Here is a tiny trained network, its code and every weight. The questions are about switching its units off for an input and a target symbol, where a switched-off unit gives its printed mean instead of its output.

import numpy as np


def w(rows, s, z=0):
    codes = np.array(rows[::2]) - 128.0
    scale = np.full(codes.shape[1], s)
    scale[-1] = z or s
    return codes * scale


def f(y):
    return y / 2 * (1 + np.tanh(0.7978845608 * (y + 0.044715 * y**3)))


def softmax(a):
    e = np.exp(a - a.max(-1, keepdims=True))
    return e / e.sum(-1, keepdims=True)


def log_softmax(a):
    a = a - a.max(-1, keepdims=True)
    return a - np.log(np.exp(a).sum(-1, keepdims=True))


def net(x, mask):
    ids = ['Δβμξπστω'.index(c) for c in x.split()]
    T = len(ids)
    res = E[ids] + P[:T]
    r = res
    for j in range(3):
        rows = slice(2 * j, 2 * j + 2)
        q, k, v = (r @ M[0][rows].T for M in (Q, K, V))
        z = softmax(np.where(np.tri(T) > 0, q @ k.T / 2**0.5, -1e9)) @ v
        o = O[0][rows]
        res = res + np.where(mask[j], z, o[:, -1]) @ o[:, :-1]
    y = f(res @ A[0][:, :-1].T + A[0][:, -1])
    res = res + np.where(mask[3:27], y, B[0][:, -1]) @ B[0][:, :-1]
    return log_softmax(res[-1] @ U[:, :-1].T + U[:, -1])


Q, K, V, O, A, B = {}, {}, {}, {}, {}, {}
E = w([
[100,134,108],'Δ',
[129,136,129],'β',
[109,118,108],'μ',
[148,128,134],'ξ',
[181,88,133],'π',
[120,111,73],'σ',
[250,147,32],'τ',
[113,210,198],'ω',
],0.013)
P = w([
[71,68,194],'0',
[160,128,145],'1',
[188,194,112],'2',
[94,120,116],'3',
[194,82,151],'4',
[189,215,95],'5',
[65,142,109],'6',
[221,70,160],'7',
[187,239,68],'8',
[35,171,105],'9',
[251,44,164],'10',
[209,239,51],'11',
[78,123,113],'12',
],0.014)
Q[0] = w([
[200,86,109],'head 0',
[211,242,9],'head 0',
[186,211,154],'head 1',
[44,232,112],'head 1',
[146,76,123],'head 2',
[186,55,170],'head 2',
],0.012)
K[0] = w([
[99,100,111],'head 0',
[23,13,237],'head 0',
[31,52,251],'head 1',
[191,6,222],'head 1',
[129,115,2],'head 2',
[60,182,58],'head 2',
],0.0089)
V[0] = w([
[74,253,116],'head 0',
[212,137,205],'head 0',
[64,134,124],'head 1',
[152,41,41],'head 1',
[70,124,88],'head 2',
[75,79,172],'head 2',
],0.012)
O[0] = w([
[58,173,153,2],'head 0',
[249,119,220,223],'head 0',
[58,118,140,86],'head 1',
[169,64,73,114],'head 1',
[169,129,76,37],'head 2',
[145,97,166,93],'head 2',
],0.012,0.0043)
A[0] = w([
[65,122,145,101],'neuron 0',
[201,80,88,179],'neuron 1',
[67,142,87,251],'neuron 2',
[111,69,53,230],'neuron 3',
[85,137,147,152],'neuron 4',
[141,54,110,85],'neuron 5',
[129,63,83,90],'neuron 6',
[114,120,190,181],'neuron 7',
[183,195,55,92],'neuron 8',
[94,88,161,102],'neuron 9',
[107,248,107,71],'neuron 10',
[121,123,197,168],'neuron 11',
[112,118,163,197],'neuron 12',
[53,58,59,86],'neuron 13',
[123,127,145,125],'neuron 14',
[53,119,153,93],'neuron 15',
[129,188,152,162],'neuron 16',
[92,94,130,146],'neuron 17',
[121,208,70,253],'neuron 18',
[109,72,152,196],'neuron 19',
[163,75,130,156],'neuron 20',
[159,171,94,167],'neuron 21',
[99,100,138,118],'neuron 22',
[130,134,122,77],'neuron 23',
],0.017,0.0069)
B[0] = w([
[205,171,165,130],'neuron 0',
[70,86,142,249],'neuron 1',
[136,255,249,140],'neuron 2',
[63,146,218,161],'neuron 3',
[137,121,160,134],'neuron 4',
[140,96,138,161],'neuron 5',
[178,156,240,148],'neuron 6',
[142,156,21,161],'neuron 7',
[182,182,159,184],'neuron 8',
[145,212,141,131],'neuron 9',
[29,96,124,155],'neuron 10',
[162,149,63,167],'neuron 11',
[96,122,99,147],'neuron 12',
[172,44,28,134],'neuron 13',
[126,134,114,130],'neuron 14',
[183,75,155,132],'neuron 15',
[181,89,107,157],'neuron 16',
[94,185,125,127],'neuron 17',
[121,20,74,167],'neuron 18',
[93,134,68,148],'neuron 19',
[80,117,132,196],'neuron 20',
[134,210,133,171],'neuron 21',
[120,243,140,125],'neuron 22',
[139,135,144,123],'neuron 23',
],0.0082,0.021)
U = w([
[133,187,153,176],'Δ',
[178,152,121,137],'β',
[92,175,126,123],'μ',
[110,100,54,177],'ξ',
[178,48,92,200],'π',
[104,127,159,125],'σ',
[245,133,196,2],'τ',
[238,124,84,202],'ω',
],0.012,0.0035)

Each question gives the input, a string of symbols that net reads in full, and the target symbol t.
The units are the heads (2 rows each of Q, K, V and O) and the neurons (one row each of A and B). Each row of codes is followed by its name. A weight is (code - 128) times the scale printed after its matrix; where a second scale follows, it is the last column's (O, A, B and U).
mask holds one flag per unit, heads first, then neurons. A switched-off unit (its flag False) gives its mean, the last column of its rows in O or B, instead of its output. The means were averaged over made-up inputs and are rounded, as every weight is.
A unit's drop is (log p(t) with every unit on - log p(t) with that unit switched off) / (log p(t) with every unit on - log p(t) with every unit switched off).
The circuit of an input: a set's keep is (log p(t) with only the set's units on - log p(t) with every unit switched off) / (log p(t) with every unit on - log p(t) with every unit switched off). Starting from the 12 units with the biggest drops (on a tie, the unit counted first), units are removed one at a time, each time the one whose removal leaves the highest keep (on an exact tie, the one counted first), for as long as the keep stays at least 0.8.
circuit, biggest first: the units of the circuit, biggest drop first
k most important neurons: the k neurons with the biggest drops, biggest first
heads that matter: for each layer, one digit per head in row order, 1 if its drop is at least 0.15 and else 0, layers parted by /
input π ξ ξ, target τ: circuit, biggest first => head 0; neuron 8; neuron 7
input π Δ ω Δ π ω π, target ω: circuit, biggest first => neuron 1; neuron 20; neuron 3; head 1
input ξ π π ξ ξ ω ξ π, target ω: heads that matter => 010
input σ π π Δ σ π π Δ τ μ ξ τ, target Δ: heads that matter => 100
input σ π ω ω ω ξ π β σ, target Δ: 2 most important neurons => neuron 2; neuron 8
input σ σ π π π π μ σ π ξ ω π, target Δ: circuit, biggest first => head 0; neuron 3; neuron 8
input π σ ω σ π π ω Δ ξ, target τ: heads that matter => 100
input Δ τ π ξ σ Δ β σ σ π ξ ξ, target μ: circuit, biggest first => head 0; neuron 2
input Δ Δ σ ω π Δ π Δ π μ ξ Δ, target μ: 3 most important neurons => neuron 2; neuron 10; neuron 18
input ω ξ μ, target ξ: heads that matter => 010
input π π π τ σ ξ σ μ, target σ: heads that matter => 011
input σ π Δ ω π Δ Δ ω π ξ μ π, target Δ: circuit, biggest first => head 0; neuron 8; neuron 3
input σ ω τ τ Δ, target τ: circuit, biggest first => head 1; neuron 6
input ω ω τ π σ π ξ σ Δ, target ξ: circuit, biggest first => neuron 10; neuron 18
input Δ ω ξ ω π ω ω Δ Δ π σ π, target μ: circuit, biggest first => head 0; head 1
input ξ ω Δ, target ω: circuit, biggest first => neuron 1; neuron 3
input ω ξ Δ π ξ σ, target ξ: circuit, biggest first => neuron 10; head 1; neuron 18
input Δ π Δ π β ξ τ τ, target τ: circuit, biggest first => neuron 8; neuron 7
input ξ ξ σ π σ π σ β π π π, target σ: 2 most important neurons => neuron 1; neuron 3
input ω π τ ξ ξ β π ω τ, target ξ: circuit, biggest first => neuron 18; head 1
input π Δ σ τ π π Δ σ ω, target τ: 2 most important neurons => neuron 8; neuron 7
input π σ π ξ μ π ξ σ β σ ω, target ω: circuit, biggest first => neuron 11; neuron 7
input Δ σ ω τ μ ω σ Δ Δ σ π π, target μ: 2 most important neurons => neuron 2; neuron 10
input ω π τ τ ξ β, target ξ: 3 most important neurons => neuron 10; neuron 18; neuron 7
input π π β, target τ: 3 most important neurons => neuron 8; neuron 18; neuron 7
input ω Δ β, target ξ: 2 most important neurons => neuron 10; neuron 7
input ω σ π τ Δ π ω π π, target ξ: 2 most important neurons => neuron 10; neuron 18
input τ τ ξ π π ξ π Δ τ ξ σ, target τ: 2 most important neurons => neuron 6; neuron 8
